Below is a small trained network, with its code and all its weights. Each question gives an input and a class and asks what happens when units are switched off, that is, made to give their printed mean instead of their output.

import numpy as np


def w(rows, s, z=0):
    codes = np.array(rows[::2]) - 128.0
    scale = np.full(codes.shape[1], s)
    scale[-1] = z or s
    return codes * scale


def norm(h):
    return h / np.sqrt((h * h).mean(-1, keepdims=True) + 1e-5)


def f(y):
    return np.maximum(y, 0)


def log_softmax(a):
    a = a - a.max(-1, keepdims=True)
    return a - np.log(np.exp(a).sum(-1, keepdims=True))


def net(x, mask):
    res = np.array(x, float).reshape(1, 6) / 4 @ E
    u = 0
    for l in range(2):
        y = f(norm(res) @ A[l][:, :-1].T + A[l][:, -1])
        res = res + np.where(mask[u : u + 15], y, B[l][:, -1]) @ B[l][:, :-1]
        u += 15
    return log_softmax(norm(res)[-1] @ U[:, :-1].T + U[:, -1])


A, B = {}, {}
E = w([
[81,236,72,101,152,50,195],'x0',
[222,29,105,3,245,114,164],'x1',
[128,127,129,127,129,129,129],'x2',
[100,50,95,118,84,20,122],'x3',
[119,129,133,127,130,127,129],'x4',
[95,112,174,42,49,169,235],'x5',
],0.0058)
A[0] = w([
[131,203,87,117,161,106,160,35],'0.n1',
[182,216,215,115,120,247,246,80],'0.n2',
[127,169,115,236,210,70,46,84],'0.n3',
[184,172,97,153,104,86,153,124],'0.n4',
[103,254,90,132,93,86,197,125],'0.n5',
[176,85,139,76,78,147,25,40],'0.n6',
[142,134,77,148,146,89,235,108],'0.n7',
[134,75,184,147,15,194,47,127],'0.n8',
[182,134,115,99,98,157,250,36],'0.n9',
[168,241,190,175,213,166,81,111],'0.n10',
[61,197,103,103,157,87,125,3],'0.n11',
[169,53,204,93,195,115,167,46],'0.n12',
[109,146,162,133,9,155,189,128],'0.n13',
[82,41,99,121,4,21,134,169],'0.n14',
[177,51,174,198,134,167,183,50],'0.n15',
],0.0081,0.0042)
B[0] = w([
[83,129,190,60,160,88,124,163],'0.n1',
[161,105,191,168,167,82,189,230],'0.n2',
[127,93,37,166,134,120,118,238],'0.n3',
[76,131,155,144,145,136,98,160],'0.n4',
[67,140,199,86,143,122,46,233],'0.n5',
[95,118,153,111,143,95,98,167],'0.n6',
[100,131,172,87,149,115,83,178],'0.n7',
[94,154,176,92,133,114,43,242],'0.n8',
[91,70,96,123,105,182,140,173],'0.n9',
[130,117,170,175,178,109,178,223],'0.n10',
[106,117,111,99,173,82,123,160],'0.n11',
[129,224,87,110,143,145,133,194],'0.n12',
[88,79,2,144,62,193,149,225],'0.n13',
[177,144,217,177,184,121,208,253],'0.n14',
[109,148,176,70,126,123,94,165],'0.n15',
],0.0092,0.0067)
A[1] = w([
[114,85,155,75,70,155,204,151],'1.n1',
[173,153,73,69,157,165,167,4],'1.n2',
[66,158,174,125,101,172,39,115],'1.n3',
[128,70,159,50,174,103,100,116],'1.n4',
[172,83,152,171,118,19,181,84],'1.n5',
[158,149,59,183,211,61,59,136],'1.n6',
[2,120,215,241,144,167,146,168],'1.n7',
[115,141,201,62,118,179,40,100],'1.n8',
[76,143,127,179,83,73,113,41],'1.n9',
[190,97,204,160,154,188,64,134],'1.n10',
[110,131,119,100,11,175,212,79],'1.n11',
[131,12,153,218,111,166,56,104],'1.n12',
[81,153,74,216,116,134,91,33],'1.n13',
[183,112,109,42,231,120,177,130],'1.n14',
[92,132,180,16,134,151,195,148],'1.n15',
],0.0085,0.0032)
B[1] = w([
[72,78,111,216,159,81,87,169],'1.n1',
[151,123,104,99,42,150,154,140],'1.n2',
[123,161,147,91,99,119,104,179],'1.n3',
[124,209,127,132,86,137,108,177],'1.n4',
[190,113,205,148,137,160,200,151],'1.n5',
[59,61,131,152,111,159,135,196],'1.n6',
[254,125,106,77,99,123,150,251],'1.n7',
[57,126,105,106,144,61,108,168],'1.n8',
[178,169,147,84,99,215,157,154],'1.n9',
[99,147,161,141,143,48,186,172],'1.n10',
[107,130,82,181,218,132,102,154],'1.n11',
[68,158,98,70,185,137,147,175],'1.n12',
[169,112,76,91,67,165,142,156],'1.n13',
[169,164,121,103,12,175,126,192],'1.n14',
[124,98,77,188,172,132,67,196],'1.n15',
],0.0092,0.013)
U = w([
[43,215,191,21,168,24,45,227],'0',
[208,197,43,48,28,207,115,93],'1',
[70,47,27,219,205,158,118,5],'2',
[217,155,252,186,193,95,221,145],'3',
],0.013,0.0011)

Each question gives the input, the list of numbers given to net, and the class t.
The units are the neurons (one row each of A and B). Each row of codes is followed by its name. A weight is (code - 128) times the scale printed after its matrix; where a second scale follows, it is the last column's (A, B and U).
mask holds one flag per neuron, layer by layer. A switched-off neuron (its flag False) gives its mean, the last column of its row in B, instead of its output. The means were averaged over made-up inputs and are rounded, as every weight is.
A unit's drop is (log p(t) with every unit on - log p(t) with that unit switched off) / (log p(t) with every unit on - log p(t) with every unit switched off).
The circuit of an input: a set's keep is (log p(t) with only the set's units on - log p(t) with every unit switched off) / (log p(t) with every unit on - log p(t) with every unit switched off). Starting from the 12 units with the biggest drops (on a tie, the unit counted first), units are removed one at a time, each time the one whose removal leaves the highest keep (on an exact tie, the one counted first), for as long as the keep stays at least 0.8.
units of the circuit, in order: the units of the circuit, biggest drop first
k most important neurons: the k neurons with the biggest drops, biggest first
k most important neurons of layer l: the k neurons of layer l with the biggest drops, biggest first
input [7,5,-6,-7,2,-8], class 2: units of the circuit, in order : (1.n6)
input [-7,-7,-2,-3,3,-2], class 0: 2 most important neurons of layer 1 : (1.n8 1.n14)
input [4,6,3,-6,5,2], class 1: 3 most important neurons : (1.n14 0.n14 0.n12)
input [-8,-8,6,-2,8,-8], class 0: 4 most important neurons of layer 1 : (1.n14 1.n12 1.n10 1.n3)
input [7,2,-8,-7,4,-8], class 2: 3 most important neurons of layer 0 : (0.n3 0.n14 0.n8)
input [0,-5,3,0,3,3], class 1: 2 most important neurons : (0.n13 1.n7)
input [-6,-4,-1,8,-7,-7], class 3: 2 most important neurons of layer 0 : (0.n14 0.n13)
input [-7,-3,8,1,-8,8], class 2: 3 most important neurons : (0.n13 0.n5 1.n1)
input [-4,1,5,-4,-7,0], class 0: 4 most important neurons : (0.n8 0.n14 0.n15 1.n8)
input [0,-5,3,5,4,7], class 2: units of the circuit, in order : (0.n13 1.n11)
input [-5,0,-4,-4,-8,3], class 0: 2 most important neurons : (0.n8 0.n14)
input [-8,3,3,8,3,1], class 0: 3 most important neurons : (0.n8 0.n2 0.n10)
input [-6,-3,-8,8,4,-4], class 3: 2 most important neurons of layer 0 : (0.n14 0.n5)
input [-1,6,-8,1,2,8], class 2: most important neuron : (1.n1)
input [-5,6,-5,3,-5,8], class 2: 3 most important neurons of layer 1 : (1.n1 1.n15 1.n7)
input [4,0,6,-2,5,-5], class 2: 3 most important neurons : (0.n3 0.n8 1.n6)
input [5,-2,-2,-7,8,-3], class 3: 2 most important neurons of layer 0 : (0.n10 0.n2)
input [-8,-8,-3,-1,3,-7], class 0: 4 most important neurons : (0.n8 0.n13 1.n14 1.n12)
input [3,4,-6,-3,-8,6], class 2: 2 most important neurons : (0.n9 1.n1)
input [-2,-2,1,-7,-8,4], class 3: most important neuron : (0.n2)
input [0,-3,-2,4,-2,4], class 2: 4 most important neurons of layer 1 : (1.n11 1.n1 1.n14 1.n10)
input [2,-6,4,-8,2,-7], class 3: 2 most important neurons of layer 0 : (0.n10 0.n13)
input [6,4,0,-6,1,6], class 0: 4 most important neurons of layer 0 : (0.n5 0.n7 0.n14 0.n1)
input [4,5,8,5,3,-5], class 1: 2 most important neurons : (1.n14 0.n2)
input [6,-4,-4,-7,7,-6], class 3: 4 most important neurons of layer 1 : (1.n7 1.n8 1.n15 1.n12)
input [-5,7,0,4,-8,-1], class 1: 2 most important neurons : (1.n14 0.n5)
input [-2,-4,0,-1,7,-4], class 1: most important neuron of layer 1 : (1.n13)
